Below are the code and all the weights of a small trained network. Each question names an input and a class and asks about switching units off, where a switched-off unit gives its printed mean instead of its output.

import numpy as np


def w(rows, s, z=0):
    codes = np.array(rows[::2]) - 128.0
    scale = np.full(codes.shape[1], s)
    scale[-1] = z or s
    return codes * scale


def norm(h):
    return h / np.sqrt((h * h).mean(-1, keepdims=True) + 1e-5)


def f(y):
    return y / 2 * (1 + np.tanh(0.7978845608 * (y + 0.044715 * y**3)))


def log_softmax(a):
    a = a - a.max(-1, keepdims=True)
    return a - np.log(np.exp(a).sum(-1, keepdims=True))


def net(x, mask):
    res = np.array(x, float).reshape(1, 3) / 4 @ E
    u = 0
    for l in range(3):
        y = f(norm(res) @ A[l][:, :-1].T + A[l][:, -1])
        res = res + np.where(mask[u : u + 10], y, B[l][:, -1]) @ B[l][:, :-1]
        u += 10
    return log_softmax(norm(res)[-1] @ U[:, :-1].T + U[:, -1])


A, B = {}, {}
E = w([
[3,161,88,120,202,164,133,102,192],'x0',
[78,54,85,66,167,148,88,77,16],'x1',
[168,25,94,169,149,200,128,152,185],'x2',
],0.0084)
A[0] = w([
[73,174,112,188,171,136,116,78,137,145],'L0N0',
[110,48,198,68,184,145,96,67,141,134],'L0N1',
[42,88,197,118,76,2,132,79,144,134],'L0N2',
[148,185,95,100,158,150,91,200,98,2],'L0N3',
[179,223,151,106,129,128,153,36,96,114],'L0N4',
[123,88,141,98,174,141,95,162,130,106],'L0N5',
[157,44,114,151,162,186,199,199,133,124],'L0N6',
[81,160,43,215,45,112,83,160,201,67],'L0N7',
[88,104,145,144,112,122,158,140,82,102],'L0N8',
[123,131,160,223,102,141,173,169,138,180],'L0N9',
],0.0076,0.0038)
B[0] = w([
[140,88,117,106,70,94,89,184,83,222],'L0N0',
[224,150,146,221,175,73,101,85,148,214],'L0N1',
[142,38,225,190,189,93,199,180,120,196],'L0N2',
[149,206,184,64,197,194,184,142,190,98],'L0N3',
[98,26,212,129,126,162,227,193,74,195],'L0N4',
[66,7,153,179,121,85,120,114,70,153],'L0N5',
[68,108,253,116,123,140,216,218,96,254],'L0N6',
[119,97,108,190,86,97,99,103,123,190],'L0N7',
[163,166,241,165,128,66,85,90,162,132],'L0N8',
[183,73,143,107,192,77,99,31,46,223],'L0N9',
],0.0053,0.0045)
A[1] = w([
[119,224,143,156,81,45,167,150,175,151],'L1N0',
[169,105,140,175,114,174,140,157,245,18],'L1N1',
[38,123,111,160,106,68,92,132,196,133],'L1N2',
[136,79,207,162,118,91,141,103,106,250],'L1N3',
[138,197,201,55,148,145,154,72,151,55],'L1N4',
[109,132,123,80,165,177,179,188,147,141],'L1N5',
[170,123,143,164,160,254,94,140,157,85],'L1N6',
[63,131,125,78,174,139,154,116,199,189],'L1N7',
[180,206,91,186,112,128,136,119,204,102],'L1N8',
[78,148,80,107,176,142,147,78,192,47],'L1N9',
],0.0088,0.0014)
B[1] = w([
[90,41,186,102,126,165,80,18,100,185],'L1N0',
[54,48,171,165,142,167,109,55,63,174],'L1N1',
[202,196,52,124,171,128,140,232,120,183],'L1N2',
[98,148,55,131,144,136,122,131,194,254],'L1N3',
[59,82,187,160,134,101,135,110,134,130],'L1N4',
[97,111,107,172,87,120,202,139,106,136],'L1N5',
[53,101,180,144,62,47,197,163,3,149],'L1N6',
[211,150,189,51,56,197,23,244,145,161],'L1N7',
[170,127,36,100,188,58,26,52,55,151],'L1N8',
[248,190,89,34,138,206,116,145,93,155],'L1N9',
],0.0067,0.0095)
A[2] = w([
[120,136,120,75,174,99,146,113,97,180],'L2N0',
[232,153,131,72,50,141,139,149,103,36],'L2N1',
[148,139,94,173,166,143,41,2,97,193],'L2N2',
[121,153,42,154,156,95,206,141,247,64],'L2N3',
[39,254,148,68,118,73,220,80,80,18],'L2N4',
[69,214,171,152,67,57,110,140,99,60],'L2N5',
[204,179,24,139,96,104,47,53,135,248],'L2N6',
[157,104,92,167,132,36,149,154,120,194],'L2N7',
[107,73,114,115,143,199,122,90,81,187],'L2N8',
[204,132,149,137,27,157,102,152,108,62],'L2N9',
],0.0096,0.0018)
B[2] = w([
[176,81,142,135,132,130,95,100,218,171],'L2N0',
[105,145,118,85,173,231,83,244,196,179],'L2N1',
[190,151,138,5,206,37,99,62,127,253],'L2N2',
[115,197,53,102,183,57,195,169,15,138],'L2N3',
[116,94,143,207,66,192,169,138,154,184],'L2N4',
[119,51,89,247,113,126,152,147,120,156],'L2N5',
[65,92,163,254,50,158,198,155,126,227],'L2N6',
[120,218,104,126,174,167,122,147,136,191],'L2N7',
[140,204,199,161,66,75,151,75,188,222],'L2N8',
[49,181,61,76,167,164,42,118,162,172],'L2N9',
],0.0081,0.0076)
U = w([
[86,18,214,249,71,156,180,156,148,170],'0',
[185,127,183,110,161,38,60,20,159,190],'1',
[129,174,109,94,146,228,26,233,171,185],'2',
[102,215,56,155,176,75,198,172,80,173],'3',
[116,134,95,88,65,116,141,131,111,17],'4',
[147,124,71,91,73,132,155,116,126,1],'5',
[121,120,65,93,56,89,123,139,127,18],'6',
[149,135,90,78,74,159,175,103,101,17],'7',
],0.014,0.0054)

Each question gives the input, the list of numbers given to net, and the class t.
The units are the neurons (one row each of A and B). Each row of codes is followed by its name. A weight is (code - 128) times the scale printed after its matrix; where a second scale follows, it is the last column's (A, B and U).
mask holds one flag per neuron, layer by layer. A switched-off neuron (its flag False) gives its mean, the last column of its row in B, instead of its output. The means were averaged over made-up inputs and are rounded, as every weight is.
A unit's drop is (log p(t) with every unit on - log p(t) with that unit switched off) / (log p(t) with every unit on - log p(t) with every unit switched off).
The circuit of an input: a set's keep is (log p(t) with only the set's units on - log p(t) with every unit switched off) / (log p(t) with every unit on - log p(t) with every unit switched off). Starting from the 12 units with the biggest drops (on a tie, the unit counted first), units are removed one at a time, each time the one whose removal leaves the highest keep (on an exact tie, the one counted first), for as long as the keep stays at least 0.8.
circuit, biggest first: the units of the circuit, biggest drop first
most important unit: the unit with the biggest drop
k most important neurons: the k neurons with the biggest drops, biggest first
k most important neurons of layer l: the k neurons of layer l with the biggest drops, biggest first
drop when u is switched off: that unit's drop, to one decimal
input [-1,0,3], class 3: circuit, biggest first : L1N0, L1N3, L2N3
input [4,8,-8], class 0: most important unit : L2N4
input [-1,0,-3], class 3: 4 most important neurons : L1N3, L0N2, L1N0, L1N1
input [-3,-3,-4], class 0: 4 most important neurons : L0N4, L1N2, L2N2, L1N0
input [-5,-5,-5], class 0: 3 most important neurons : L0N4, L0N1, L2N2
input [-6,5,-1], class 2: 2 most important neurons of layer 1 : L1N0, L1N1
input [4,2,-4], class 0: 3 most important neurons : L0N0, L0N2, L0N7
input [-3,-1,-1], class 3: 2 most important neurons : L1N3, L2N3
input [4,-5,-2], class 1: 2 most important neurons : L1N0, L2N2
input [8,-5,-6], class 2: 2 most important neurons : L1N7, L0N6
input [-6,3,5], class 2: 2 most important neurons of layer 2 : L2N6, L2N9
input [2,-1,-3], class 3: 3 most important neurons : L0N2, L2N3, L1N1
input [-4,-7,-7], class 0: 2 most important neurons : L0N4, L0N1
input [-3,-1,3], class 3: 2 most important neurons of layer 1 : L1N0, L1N7
input [6,5,-3], class 2: 3 most important neurons : L0N9, L1N7, L1N0
input [-3,0,-2], class 3: most important unit : L1N3
input [0,-1,3], class 3: 4 most important neurons : L1N0, L1N3, L0N9, L2N3
input [-3,3,-1], class 3: 2 most important neurons of layer 0 : L0N9, L0N0
input [-5,-7,6], class 1: 3 most important neurons : L1N1, L0N4, L1N8
input [-7,-6,3], class 2: 2 most important neurons : L0N9, L0N1
input [7,7,5], class 1: most important neuron : L0N1
input [3,1,0], class 3: 4 most important neurons : L0N0, L0N1, L2N3, L1N7
input [1,1,-4], class 0: 2 most important neurons of layer 2 : L2N4, L2N2
input [-5,-8,0], class 1: drop when L2N2 is switched off : 0.3
input [2,-8,2], class 1: drop when L2N0 is switched off : 0.0
input [-2,-1,3], class 3: drop when L2N3 is switched off : 0.1
input [-7,-8,2], class 1: most important unit : L1N1
input [-5,3,-3], class 2: drop when L1N0 is switched off : 0.3
